Below are the code and all the weights of a small trained network. Each question names an input and a class and asks about switching units off, where a switched-off unit gives its printed mean instead of its output.

import numpy as np


def w(rows, s, z=0):
    codes = np.array(rows[::2]) - 128.0
    scale = np.full(codes.shape[1], s)
    scale[-1] = z or s
    return codes * scale


def norm(h):
    return h / np.sqrt((h * h).mean(-1, keepdims=True) + 1e-5)


def f(y):
    return y / 2 * (1 + np.tanh(0.7978845608 * (y + 0.044715 * y**3)))


def log_softmax(a):
    a = a - a.max(-1, keepdims=True)
    return a - np.log(np.exp(a).sum(-1, keepdims=True))


def net(x, mask):
    res = np.array(x, float).reshape(1, 5) / 4 @ E
    u = 0
    for l in range(3):
        y = f(norm(res) @ A[l][:, :-1].T + A[l][:, -1])
        res = res + np.where(mask[u : u + 4], y, B[l][:, -1]) @ B[l][:, :-1]
        u += 4
    return log_softmax(norm(res)[-1] @ U[:, :-1].T + U[:, -1])


A, B = {}, {}
E = w([
[130,131,123,133,138,124,126,133,125,119],'x0',
[125,168,86,7,79,97,95,45,82,11],'x1',
[131,128,124,137,124,134,131,115,111,137],'x2',
[127,127,121,137,128,131,129,124,116,126],'x3',
[112,112,149,109,48,158,37,255,42,122],'x4',
],0.0031)
A[0] = w([
[68,127,109,107,137,113,161,101,161,119,3],'0.n0',
[157,84,52,168,216,71,239,3,187,120,24],'0.n1',
[99,155,102,50,83,148,91,75,110,27,6],'0.n2',
[127,80,130,155,145,159,140,108,121,173,80],'0.n3',
],0.0022,0.0012)
B[0] = w([
[189,153,143,144,179,99,82,78,118,161,115],'0.n0',
[121,165,219,70,175,169,8,131,163,148,251],'0.n1',
[109,69,144,236,117,36,159,133,103,178,179],'0.n2',
[115,168,153,117,137,5,123,196,203,62,127],'0.n3',
],0.0033,0.0025)
A[1] = w([
[158,137,59,111,107,135,169,184,82,112,127],'1.n0',
[152,167,100,130,182,105,210,52,214,127,48],'1.n1',
[128,180,120,41,94,125,76,79,107,2,3],'1.n2',
[159,118,167,234,177,162,166,190,183,234,59],'1.n3',
],0.0029,0.0015)
B[1] = w([
[162,121,182,115,224,165,93,176,135,114,137],'1.n0',
[120,170,193,55,91,253,29,95,154,96,207],'1.n1',
[153,108,64,224,105,128,234,167,121,155,217],'1.n2',
[64,26,11,130,24,8,226,147,119,54,254],'1.n3',
],0.003,0.0024)
A[2] = w([
[122,106,160,119,65,165,1,241,49,132,188],'2.n0',
[146,163,199,112,213,144,164,26,208,168,126],'2.n1',
[113,121,125,93,99,109,93,170,84,141,12],'2.n2',
[165,175,84,34,83,61,106,30,46,47,50],'2.n3',
],0.0033,0.0011)
B[2] = w([
[169,209,149,63,196,171,90,7,153,97,255],'2.n0',
[172,199,131,72,136,186,45,146,2,85,254],'2.n1',
[116,148,130,131,202,130,168,88,180,155,140],'2.n2',
[83,27,140,227,118,88,198,245,206,224,233],'2.n3',
],0.0051,0.0034)
U = w([
[157,214,156,71,179,193,1,61,108,114,254],'0',
[89,61,106,202,94,67,211,204,147,165,2],'1',
],0.0047,0.00033)

Each question gives the input, the list of numbers given to net, and the class t.
The units are the neurons (one row each of A and B). Each row of codes is followed by its name. A weight is (code - 128) times the scale printed after its matrix; where a second scale follows, it is the last column's (A, B and U).
mask holds one flag per neuron, layer by layer. A switched-off neuron (its flag False) gives its mean, the last column of its row in B, instead of its output. The means were averaged over made-up inputs and are rounded, as every weight is.
A unit's drop is (log p(t) with every unit on - log p(t) with that unit switched off) / (log p(t) with every unit on - log p(t) with every unit switched off).
The circuit of an input: a set's keep is (log p(t) with only the set's units on - log p(t) with every unit switched off) / (log p(t) with every unit on - log p(t) with every unit switched off). Starting from all 12 units, units are removed one at a time, each time the one whose removal leaves the highest keep (on an exact tie, the one counted first), for as long as the keep stays at least 0.8.
circuit, biggest first: the units of the circuit, biggest drop first
top k neurons: the k neurons with the biggest drops, biggest first
top k neurons in layer l: the k neurons of layer l with the biggest drops, biggest first
drop of u: that unit's drop, to one decimal
input [4,8,2,4,-7], class 1: top neuron -> [2.n3]
input [1,-8,1,8,-8], class 0: top 4 neurons -> [2.n3; 2.n1; 1.n1; 0.n1]
input [7,-7,4,-7,7], class 0: top 2 neurons in layer 2 -> [2.n0; 2.n3]
input [-7,-7,-1,7,-7], class 0: circuit, biggest first -> [2.n3; 2.n1]
input [-8,-6,4,-5,8], class 0: top 2 neurons in layer 2 -> [2.n0; 2.n3]
input [8,-8,-7,0,-8], class 0: top 3 neurons -> [2.n3; 2.n1; 1.n1]
input [-8,-7,5,5,8], class 0: top 4 neurons -> [2.n0; 2.n3; 1.n2; 0.n2]
input [0,8,8,4,-7], class 1: top 2 neurons -> [2.n3; 2.n0]
input [-8,-2,-2,-5,-1], class 1: top 3 neurons -> [1.n3; 2.n0; 2.n1]
input [8,2,-2,-8,1], class 1: top 2 neurons -> [0.n1; 1.n1]
input [-6,7,-1,2,-2], class 1: drop of 1.n1 -> 0.0
input [-8,8,-8,7,-3], class 1: drop of 2.n3 -> 0.1
